Here is a tiny trained network, its code and every weight. The questions are about switching its units off for an input and a class, where a switched-off unit gives its printed mean instead of its output.

import numpy as np


def w(rows, s, z=0):
    codes = np.array(rows[::2]) - 128.0
    scale = np.full(codes.shape[1], s)
    scale[-1] = z or s
    return codes * scale


def f(y):
    return np.maximum(y, 0)


def log_softmax(a):
    a = a - a.max(-1, keepdims=True)
    return a - np.log(np.exp(a).sum(-1, keepdims=True))


def net(x, mask):
    res = np.array(x, float).reshape(1, 7) / 4 @ E
    y = f(res @ A[0][:, :-1].T + A[0][:, -1])
    res = res + np.where(mask, y, B[0][:, -1]) @ B[0][:, :-1]
    return log_softmax(res[-1] @ U[:, :-1].T + U[:, -1])


A, B = {}, {}
E = w([
[126,110,123,171,80,110],'x0',
[121,132,191,102,192,77],'x1',
[250,170,162,198,167,139],'x2',
[145,167,206,111,90,188],'x3',
[87,157,111,147,206,186],'x4',
[71,190,156,189,102,102],'x5',
[170,220,74,108,131,117],'x6',
],0.011)
A[0] = w([
[143,155,138,134,132,216,152],'n0',
[171,91,167,53,133,103,126],'n1',
[182,135,120,77,121,92,135],'n2',
[99,168,120,163,207,75,83],'n3',
[150,126,148,166,205,114,254],'n4',
[149,192,122,111,171,135,206],'n5',
[86,83,110,70,51,129,180],'n6',
[131,106,138,168,49,125,160],'n7',
[171,101,111,148,186,125,191],'n8',
[103,89,62,211,188,159,194],'n9',
[164,76,150,47,178,80,117],'n10',
[125,234,105,143,164,105,169],'n11',
[141,227,126,126,122,121,122],'n12',
[74,125,154,112,138,91,219],'n13',
[140,99,121,127,37,111,125],'n14',
[175,112,166,66,172,119,119],'n15',
[176,77,91,162,96,132,195],'n16',
[87,134,114,91,143,157,155],'n17',
[59,165,204,200,144,65,141],'n18',
[139,218,119,90,77,122,160],'n19',
[88,80,87,109,140,147,135],'n20',
[102,116,187,163,48,80,195],'n21',
[114,148,164,138,142,178,114],'n22',
[129,119,195,104,203,173,192],'n23',
[89,107,100,59,149,111,109],'n24',
[86,122,94,44,119,98,90],'n25',
[157,110,80,166,110,138,190],'n26',
[150,242,135,144,67,131,134],'n27',
[169,144,123,114,89,112,185],'n28',
[123,129,148,128,126,249,111],'n29',
[109,60,122,174,95,93,242],'n30',
[128,129,61,200,130,144,169],'n31',
[75,105,88,73,92,111,126],'n32',
[89,104,74,81,107,112,145],'n33',
[129,131,140,136,138,216,109],'n34',
],0.012,0.0045)
B[0] = w([
[144,139,138,110,181,218,205],'n0',
[141,75,120,142,159,79,200],'n1',
[200,101,119,148,131,112,190],'n2',
[58,92,28,165,124,108,202],'n3',
[107,133,94,117,173,106,245],'n4',
[190,128,15,149,149,176,216],'n5',
[162,73,183,117,73,127,224],'n6',
[128,113,253,194,146,138,192],'n7',
[145,136,112,120,170,89,213],'n8',
[127,230,126,62,174,73,229],'n9',
[196,83,107,103,147,57,219],'n10',
[114,146,25,182,98,170,228],'n11',
[150,188,55,177,84,206,204],'n12',
[36,121,133,65,84,115,207],'n13',
[168,65,220,196,78,129,190],'n14',
[145,80,104,135,175,113,202],'n15',
[214,167,205,187,166,78,207],'n16',
[100,96,79,44,117,159,173],'n17',
[8,173,151,90,122,156,254],'n18',
[194,147,123,144,68,190,196],'n19',
[150,155,135,73,105,133,195],'n20',
[73,158,247,160,118,125,225],'n21',
[83,108,127,89,121,179,181],'n22',
[100,89,112,81,175,119,237],'n23',
[144,94,91,22,67,87,195],'n24',
[142,67,101,82,71,139,200],'n25',
[201,167,182,134,134,106,194],'n26',
[169,200,134,172,75,228,223],'n27',
[210,117,107,181,129,117,183],'n28',
[141,67,196,65,220,240,201],'n29',
[110,167,215,128,98,67,228],'n30',
[172,214,133,111,164,59,205],'n31',
[168,107,145,79,14,102,210],'n32',
[166,146,112,104,27,90,208],'n33',
[132,129,153,88,185,198,185],'n34',
],0.0074,0.011)
U = w([
[149,46,76,162,169,62,156],'0',
[142,215,114,140,149,58,174],'1',
[41,147,14,173,133,116,2],'2',
[118,66,109,86,10,109,134],'3',
[115,82,117,106,198,220,116],'4',
[12,169,186,158,94,131,174],'5',
[140,69,206,255,87,121,49],'6',
[161,205,65,219,75,201,153],'7',
],0.0087,0.0027)

Each question gives the input, the list of numbers given to net, and the class t.
The units are the neurons (one row each of A and B). Each row of codes is followed by its name. A weight is (code - 128) times the scale printed after its matrix; where a second scale follows, it is the last column's (A, B and U).
mask holds one flag per neuron, in row order. A switched-off neuron (its flag False) gives its mean, the last column of its row in B, instead of its output. The means were averaged over made-up inputs and are rounded, as every weight is.
A unit's drop is (log p(t) with every unit on - log p(t) with that unit switched off) / (log p(t) with every unit on - log p(t) with every unit switched off).
The circuit of an input: a set's keep is (log p(t) with only the set's units on - log p(t) with every unit switched off) / (log p(t) with every unit on - log p(t) with every unit switched off). Starting from the 12 units with the biggest drops (on a tie, the unit counted first), units are removed one at a time, each time the one whose removal leaves the highest keep (on an exact tie, the one counted first), for as long as the keep stays at least 0.8.
circuit, biggest first: the units of the circuit, biggest drop first
top k neurons: the k neurons with the biggest drops, biggest first
drop of u: that unit's drop, to one decimal
input [-5,-7,-2,4,-6,-6,7], class 7: top 2 neurons => (n27, n19)
input [7,-3,5,-4,5,4,0], class 1: circuit, biggest first => (n9)
input [1,2,-4,5,-4,-1,-7], class 6: circuit, biggest first => (n21, n14)
input [5,7,0,-3,2,-2,0], class 0: circuit, biggest first => (n10, n27, n21)
input [-3,0,-4,-4,3,2,5], class 3: circuit, biggest first => (n24, n25)
input [-5,-7,-7,7,-7,3,-7], class 6: top 3 neurons => (n7, n14, n21)
input [-7,6,-1,8,-7,0,3], class 0: circuit, biggest first => (n1, n15)
input [4,8,7,-1,3,1,-6], class 0: top 3 neurons => (n27, n23, n12)
input [0,2,-3,-2,0,2,-7], class 5: top 3 neurons => (n21, n18, n30)
input [1,-8,-1,-3,3,3,-6], class 5: top 3 neurons => (n9, n10, n5)
input [1,-2,4,1,-3,5,-2], class 6: top 2 neurons => (n7, n9)
input [0,-6,1,-7,0,0,5], class 1: top 2 neurons => (n31, n9)
input [0,6,2,-2,7,7,6], class 2: top 2 neurons => (n3, n18)
input [-8,7,1,-6,-8,1,-6], class 0: circuit, biggest first => (n10)
input [6,-5,6,-3,5,5,-1], class 1: top 3 neurons => (n9, n31, n19)
input [4,5,1,-6,-2,5,2], class 5: drop of n18 => 0.2
input [1,0,2,-1,-8,-1,-2], class 6: drop of n18 => 0.0
input [-2,4,-8,2,1,6,8], class 3: drop of n24 => 0.3
